Below is a small trained network, with its code and all its weights. Each question gives an input and a target symbol and asks what happens when units are switched off, that is, made to give their printed mean instead of their output.

import numpy as np


def w(rows, s, z=0):
    codes = np.array(rows[::2]) - 128.0
    scale = np.full(codes.shape[1], s)
    scale[-1] = z or s
    return codes * scale


def softmax(a):
    e = np.exp(a - a.max(-1, keepdims=True))
    return e / e.sum(-1, keepdims=True)


def log_softmax(a):
    a = a - a.max(-1, keepdims=True)
    return a - np.log(np.exp(a).sum(-1, keepdims=True))


def net(x, mask):
    ids = ['ΘΞΨβζμω'.index(c) for c in x.split()]
    T = len(ids)
    res = E[ids] + P[:T]
    u = 0
    for l in range(3):
        r = res
        for j in range(3):
            rows = slice(4 * j, 4 * j + 4)
            q, k, v = (r @ M[l][rows].T for M in (Q, K, V))
            z = softmax(np.where(np.tri(T) > 0, q @ k.T / 4**0.5, -1e9)) @ v
            o = O[l][rows]
            res = res + np.where(mask[u + j], z, o[:, -1]) @ o[:, :-1]
        u += 3
    return log_softmax(res[-1] @ U[:, :-1].T + U[:, -1])


Q, K, V, O = {}, {}, {}, {}
E = w([
[192,172,234,128,151,119],'Θ',
[132,87,247,125,89,96],'Ξ',
[70,73,29,56,168,157],'Ψ',
[165,211,106,155,197,105],'β',
[90,222,115,143,88,186],'ζ',
[76,173,107,139,200,21],'μ',
[101,233,155,44,59,115],'ω',
],0.013)
P = w([
[175,115,40,145,10,59],'0',
[96,164,149,55,102,88],'1',
[83,71,116,232,114,126],'2',
[250,97,76,151,78,45],'3',
[56,221,193,90,178,95],'4',
[91,90,103,217,161,175],'5',
[233,120,50,160,68,58],'6',
[39,227,187,95,229,132],'7',
],0.011)
Q[0] = w([
[128,161,203,96,79,142],'0.h0',
[188,44,136,97,179,71],'0.h0',
[117,163,162,107,119,113],'0.h0',
[83,246,95,125,187,87],'0.h0',
[35,161,128,141,125,137],'0.h1',
[115,106,74,64,142,119],'0.h1',
[117,107,89,81,99,181],'0.h1',
[74,239,195,147,134,105],'0.h1',
[72,148,110,108,188,56],'0.h2',
[88,93,165,169,196,115],'0.h2',
[45,151,145,130,154,72],'0.h2',
[90,95,189,178,65,126],'0.h2',
],0.014)
K[0] = w([
[111,160,192,110,99,133],'0.h0',
[194,48,140,126,105,56],'0.h0',
[116,172,158,148,98,127],'0.h0',
[120,195,91,189,123,129],'0.h0',
[112,122,160,196,147,134],'0.h1',
[172,62,74,146,126,104],'0.h1',
[189,104,85,167,106,141],'0.h1',
[70,131,177,164,197,179],'0.h1',
[108,113,117,155,6,194],'0.h2',
[172,71,128,176,95,140],'0.h2',
[140,86,164,125,5,180],'0.h2',
[129,72,201,147,123,92],'0.h2',
],0.016)
V[0] = w([
[83,137,170,147,156,96],'0.h0',
[204,163,207,199,56,78],'0.h0',
[163,110,125,94,78,105],'0.h0',
[82,143,181,122,33,127],'0.h0',
[191,147,136,46,142,159],'0.h1',
[148,160,97,154,88,93],'0.h1',
[64,76,180,47,169,201],'0.h1',
[83,167,131,3,198,144],'0.h1',
[100,150,103,206,76,63],'0.h2',
[143,147,132,130,67,204],'0.h2',
[88,69,115,96,81,181],'0.h2',
[71,152,134,103,177,78],'0.h2',
],0.0057)
O[0] = w([
[112,89,125,131,151,182,149],'0.h0',
[80,108,2,52,131,173,173],'0.h0',
[131,158,93,137,137,108,118],'0.h0',
[139,96,94,123,192,115,194],'0.h0',
[186,177,182,136,87,150,89],'0.h1',
[148,133,88,105,145,154,172],'0.h1',
[43,134,151,176,42,151,77],'0.h1',
[120,174,128,214,109,127,185],'0.h1',
[137,177,61,124,157,147,254],'0.h2',
[126,132,128,118,90,178,159],'0.h2',
[143,127,127,150,62,175,115],'0.h2',
[90,128,125,174,147,52,129],'0.h2',
],0.0073,0.0048)
Q[1] = w([
[130,116,98,113,84,254],'1.h0',
[163,120,28,174,201,114],'1.h0',
[98,184,148,159,77,190],'1.h0',
[136,76,169,153,106,90],'1.h0',
[175,173,153,113,32,152],'1.h1',
[161,126,145,20,138,124],'1.h1',
[115,64,230,56,89,106],'1.h1',
[12,112,149,108,196,145],'1.h1',
[214,193,69,145,63,12],'1.h2',
[149,143,99,179,94,132],'1.h2',
[155,142,89,213,246,127],'1.h2',
[219,102,122,149,155,71],'1.h2',
],0.0084)
K[1] = w([
[107,125,225,94,204,49],'1.h0',
[232,2,117,202,116,86],'1.h0',
[41,102,181,138,186,172],'1.h0',
[70,142,52,115,118,110],'1.h0',
[120,113,146,159,14,51],'1.h1',
[156,17,147,112,119,145],'1.h1',
[244,50,39,144,125,64],'1.h1',
[116,137,41,176,145,204],'1.h1',
[31,242,187,27,182,148],'1.h2',
[109,184,130,133,146,179],'1.h2',
[169,126,155,185,237,210],'1.h2',
[115,134,242,104,148,137],'1.h2',
],0.0078)
V[1] = w([
[177,114,153,108,72,209],'1.h0',
[136,107,143,138,65,127],'1.h0',
[151,46,66,143,150,196],'1.h0',
[29,150,98,57,168,226],'1.h0',
[219,99,49,203,74,92],'1.h1',
[200,158,61,92,61,36],'1.h1',
[39,131,145,53,57,85],'1.h1',
[111,63,147,130,180,109],'1.h1',
[126,167,184,251,167,170],'1.h2',
[59,208,1,130,54,118],'1.h2',
[160,130,104,147,87,59],'1.h2',
[170,207,150,169,161,114],'1.h2',
],0.0056)
O[1] = w([
[62,121,155,103,227,96,91],'1.h0',
[134,129,163,169,143,97,101],'1.h0',
[184,103,28,172,180,105,130],'1.h0',
[101,163,53,55,144,127,155],'1.h0',
[216,185,212,191,196,155,106],'1.h1',
[196,137,214,228,68,125,166],'1.h1',
[107,128,170,96,44,54,145],'1.h1',
[135,180,86,90,123,112,87],'1.h1',
[164,157,114,132,230,187,70],'1.h2',
[185,161,111,253,55,57,254],'1.h2',
[75,151,66,101,104,97,151],'1.h2',
[165,205,64,158,199,149,147],'1.h2',
],0.0056,0.0095)
Q[2] = w([
[135,125,204,139,143,208],'2.h0',
[86,101,44,183,129,114],'2.h0',
[141,125,108,177,183,111],'2.h0',
[84,178,135,185,155,120],'2.h0',
[130,161,142,114,184,55],'2.h1',
[61,159,109,170,114,125],'2.h1',
[165,166,165,60,115,122],'2.h1',
[189,188,80,114,94,110],'2.h1',
[93,93,198,151,105,194],'2.h2',
[93,123,139,179,200,89],'2.h2',
[76,166,151,108,139,79],'2.h2',
[117,86,160,249,89,158],'2.h2',
],0.012)
K[2] = w([
[163,64,144,196,119,159],'2.h0',
[42,170,156,66,178,162],'2.h0',
[161,166,173,159,176,139],'2.h0',
[104,146,93,154,195,182],'2.h0',
[132,190,162,119,110,164],'2.h1',
[130,105,108,130,149,194],'2.h1',
[126,152,196,141,155,81],'2.h1',
[83,201,146,86,169,120],'2.h1',
[175,37,97,147,100,135],'2.h2',
[110,116,109,208,195,49],'2.h2',
[103,154,85,127,154,109],'2.h2',
[163,90,90,246,63,80],'2.h2',
],0.012)
V[2] = w([
[113,193,254,59,186,164],'2.h0',
[136,118,67,141,167,195],'2.h0',
[189,179,100,145,68,180],'2.h0',
[116,182,116,178,150,43],'2.h0',
[34,119,184,141,134,246],'2.h1',
[139,162,168,145,84,169],'2.h1',
[189,200,127,18,105,66],'2.h1',
[126,176,42,206,177,95],'2.h1',
[163,179,77,135,102,175],'2.h2',
[30,59,65,149,146,129],'2.h2',
[96,108,94,126,77,146],'2.h2',
[174,38,50,129,121,114],'2.h2',
],0.0077)
O[2] = w([
[111,254,178,79,131,106,14],'2.h0',
[234,114,170,155,127,120,100],'2.h0',
[174,116,79,110,97,151,203],'2.h0',
[85,165,43,188,170,91,243],'2.h0',
[227,79,67,128,95,136,17],'2.h1',
[195,174,125,163,115,141,143],'2.h1',
[64,204,156,130,191,235,176],'2.h1',
[152,142,170,77,132,50,247],'2.h1',
[151,170,195,97,125,174,210],'2.h2',
[152,166,82,190,110,70,88],'2.h2',
[173,187,81,169,100,194,152],'2.h2',
[200,162,87,105,115,69,143],'2.h2',
],0.0082,0.012)
U = w([
[223,168,110,195,139,176,97],'Θ',
[127,98,253,207,61,95,211],'Ξ',
[110,61,61,6,102,109,206],'Ψ',
[175,193,201,93,171,120,134],'β',
[91,212,156,103,24,129,34],'ζ',
[101,151,149,191,156,78,3],'μ',
[94,94,144,85,194,200,204],'ω',
],0.0066,0.0064)

Each question gives the input, a string of symbols that net reads in full, and the target symbol t.
The units are the heads (4 rows each of Q, K, V and O). Each row of codes is followed by its name. A weight is (code - 128) times the scale printed after its matrix; where a second scale follows, it is the last column's (O and U).
mask holds one flag per head, layer by layer. A switched-off head (its flag False) gives its mean, the last column of its rows in O, instead of its output. The means were averaged over made-up inputs and are rounded, as every weight is.
A unit's drop is (log p(t) with every unit on - log p(t) with that unit switched off) / (log p(t) with every unit on - log p(t) with every unit switched off).
The circuit of an input: a set's keep is (log p(t) with only the set's units on - log p(t) with every unit switched off) / (log p(t) with every unit on - log p(t) with every unit switched off). Starting from all 9 units, units are removed one at a time, each time the one whose removal leaves the highest keep (on an exact tie, the one counted first), for as long as the keep stays at least 0.8.
units of the circuit, in order: the units of the circuit, biggest drop first
most important unit: the unit with the biggest drop
heads that matter: for each layer, one digit per head in row order, 1 if its drop is at least 0.15 and else 0, layers parted by /
drop when u is switched off: that unit's drop, to one decimal
input ζ ζ ζ Ξ Θ ζ μ, target ω: units of the circuit, in order -> (2.h2, 1.h2)
input ζ Θ μ ω β ζ Ξ, target β: units of the circuit, in order -> (2.h0, 1.h2, 0.h2)
input Ψ μ Ψ ζ Ξ Ψ Ξ, target Ψ: units of the circuit, in order -> (0.h0)
input ζ μ Ψ Ξ β Ψ μ, target β: units of the circuit, in order -> (1.h2, 2.h0)
input μ ω Ξ ζ μ Ξ ζ ω, target ω: heads that matter -> 000 / 100 / 001
input Ξ Ξ ζ μ, target Ψ: units of the circuit, in order -> (0.h0, 1.h1, 2.h1)
input Ψ ζ ζ ζ ζ Θ, target β: units of the circuit, in order -> (2.h0, 1.h2)
input Θ Θ ζ ζ Ψ β ζ, target Ξ: heads that matter -> 001 / 000 / 100
input Ψ ζ μ β μ Ψ Ψ, target μ: units of the circuit, in order -> (2.h0, 0.h2, 0.h0)
input μ μ Θ, target β: units of the circuit, in order -> (1.h2, 2.h0)
input μ μ ζ ω, target μ: heads that matter -> 001 / 000 / 110
input μ ω μ Ψ, target ζ: units of the circuit, in order -> (0.h0, 2.h0, 1.h1)
input μ Θ ζ Ψ, target ω: heads that matter -> 010 / 001 / 011
input Ξ ζ μ ζ μ Θ ω, target μ: units of the circuit, in order -> (0.h2, 2.h0, 2.h2)
input Ψ Ψ μ ω, target Ξ: heads that matter -> 011 / 110 / 000
input ω Θ Θ Ξ Ψ μ μ, target Ξ: most important unit -> 2.h0
input Ξ ζ ζ Ψ Θ μ Ψ, target ω: units of the circuit, in order -> (2.h2, 1.h2, 0.h1)
input ζ Ψ ζ, target ω: units of the circuit, in order -> (2.h1, 0.h1)
input ζ μ Ξ ω Ξ β ω, target Ψ: heads that matter -> 100 / 010 / 000
input ζ Θ ζ ζ, target ω: most important unit -> 2.h2
input Ξ ζ Ξ, target Ψ: heads that matter -> 100 / 011 / 001
input β μ β μ Ψ μ Θ, target Ξ: heads that matter -> 010 / 000 / 100
input ζ Ξ μ ω ζ ω Ψ, target Θ: units of the circuit, in order -> (0.h0, 2.h1, 1.h2)
input μ ζ Ξ ζ ζ μ μ, target Θ: heads that matter -> 010 / 101 / 011
input ζ μ Ξ μ ζ μ ζ Ξ, target Ξ: drop when 0.h2 is switched off -> 0.0
input ζ ζ μ Ξ, target Θ: drop when 0.h0 is switched off -> 0.2
